Below is a small trained network, with its code and all its weights. Each question gives an input and a class and asks what happens when units are switched off, that is, made to give their printed mean instead of their output.

import numpy as np


def w(rows, s, z=0):
    codes = np.array(rows[::2]) - 128.0
    scale = np.full(codes.shape[1], s)
    scale[-1] = z or s
    return codes * scale


def f(y):
    return y / 2 * (1 + np.tanh(0.7978845608 * (y + 0.044715 * y**3)))


def log_softmax(a):
    a = a - a.max(-1, keepdims=True)
    return a - np.log(np.exp(a).sum(-1, keepdims=True))


def net(x, mask):
    res = np.array(x, float).reshape(1, 8) / 4 @ E
    y = f(res @ A[0][:, :-1].T + A[0][:, -1])
    res = res + np.where(mask, y, B[0][:, -1]) @ B[0][:, :-1]
    return log_softmax(res[-1] @ U[:, :-1].T + U[:, -1])


A, B = {}, {}
E = w([
[115,130,116,105,142,100,124,153],'x0',
[100,138,139,82,126,60,127,102],'x1',
[82,133,110,71,165,193,66,172],'x2',
[233,176,121,209,254,144,77,112],'x3',
[129,42,215,169,151,182,162,167],'x4',
[24,44,88,105,118,155,192,173],'x5',
[77,126,112,230,121,142,131,30],'x6',
[170,94,209,166,108,174,71,69],'x7',
],0.008)
A[0] = w([
[75,145,79,90,108,172,103,29,252],'neuron 1',
[172,184,127,222,108,87,134,83,144],'neuron 2',
[116,118,185,39,130,149,133,191,77],'neuron 3',
[200,106,140,116,201,178,203,208,159],'neuron 4',
[116,103,136,135,182,254,19,128,119],'neuron 5',
[131,128,176,67,59,121,128,173,136],'neuron 6',
[132,132,169,68,117,115,106,145,13],'neuron 7',
[69,195,47,98,121,104,101,129,106],'neuron 8',
[172,120,80,105,134,38,169,91,231],'neuron 9',
[177,177,117,178,135,128,148,40,167],'neuron 10',
],0.009,0.003)
B[0] = w([
[113,107,100,160,109,163,143,231,210],'neuron 1',
[150,215,217,193,145,150,81,53,226],'neuron 2',
[175,212,148,172,93,127,43,105,194],'neuron 3',
[118,149,155,182,177,215,1,216,223],'neuron 4',
[249,143,181,232,127,212,77,197,254],'neuron 5',
[148,193,163,126,77,59,147,91,187],'neuron 6',
[174,237,166,99,64,64,51,62,141],'neuron 7',
[100,167,4,109,127,66,227,229,192],'neuron 8',
[201,164,83,150,139,179,117,191,194],'neuron 9',
[130,182,155,202,142,204,111,64,225],'neuron 10',
],0.0074,0.0085)
U = w([
[237,227,177,185,140,128,85,58,187],'0',
[137,101,67,16,211,87,119,3,2],'1',
[18,61,155,153,38,91,209,65,130],'2',
[57,137,85,148,162,68,234,34,32],'3',
[162,117,100,191,138,201,114,209,204],'4',
[60,217,24,46,127,25,116,189,193],'5',
],0.0076,0.0067)

Each question gives the input, the list of numbers given to net, and the class t.
The units are the neurons (one row each of A and B). Each row of codes is followed by its name. A weight is (code - 128) times the scale printed after its matrix; where a second scale follows, it is the last column's (A, B and U).
mask holds one flag per neuron, in row order. A switched-off neuron (its flag False) gives its mean, the last column of its row in B, instead of its output. The means were averaged over made-up inputs and are rounded, as every weight is.
A unit's drop is (log p(t) with every unit on - log p(t) with that unit switched off) / (log p(t) with every unit on - log p(t) with every unit switched off).
The circuit of an input: a set's keep is (log p(t) with only the set's units on - log p(t) with every unit switched off) / (log p(t) with every unit on - log p(t) with every unit switched off). Starting from all 10 units, units are removed one at a time, each time the one whose removal leaves the highest keep (on an exact tie, the one counted first), for as long as the keep stays at least 0.8.
circuit, biggest first: the units of the circuit, biggest drop first
unit that matters most: the unit with the biggest drop
k most important neurons: the k neurons with the biggest drops, biggest first
drop of u: that unit's drop, to one decimal
input [0,6,-2,0,-4,8,1,4], class 5: circuit, biggest first => neuron 5; neuron 10
input [8,-6,-1,-7,8,3,-6,-1], class 0: circuit, biggest first => neuron 3; neuron 6
input [-4,-7,4,7,-7,-2,-5,-5], class 4: unit that matters most => neuron 8
input [-6,2,-3,-1,2,1,5,0], class 2: circuit, biggest first => neuron 5; neuron 4
input [-5,-8,-3,6,-7,7,-7,-5], class 5: 2 most important neurons => neuron 5; neuron 8
input [-6,-6,5,8,-8,3,-8,7], class 4: circuit, biggest first => neuron 2; neuron 4
input [-3,4,8,-1,-1,-6,-8,-5], class 5: 2 most important neurons => neuron 8; neuron 5
input [-7,-2,2,7,-3,5,-8,8], class 4: 4 most important neurons => neuron 2; neuron 4; neuron 6; neuron 10
input [8,1,2,7,-8,-7,-8,-3], class 5: 2 most important neurons => neuron 8; neuron 5
input [-7,7,-2,7,1,6,7,-7], class 3: 2 most important neurons => neuron 5; neuron 4
input [5,-2,0,3,1,0,3,-8], class 5: circuit, biggest first => neuron 5; neuron 8
input [3,-2,2,-6,-6,3,8,6], class 2: 3 most important neurons => neuron 5; neuron 4; neuron 9
input [0,4,7,-6,2,2,-4,0], class 5: 3 most important neurons => neuron 5; neuron 2; neuron 10
input [4,2,5,-4,-8,8,4,7], class 5: unit that matters most => neuron 8
input [-7,-6,-3,-7,8,-3,5,2], class 2: drop of neuron 3 => 0.1
input [5,4,-7,-6,-3,6,-2,8], class 2: drop of neuron 5 => 0.2
input [2,2,8,0,0,-4,7,-8], class 5: drop of neuron 8 => 0.1
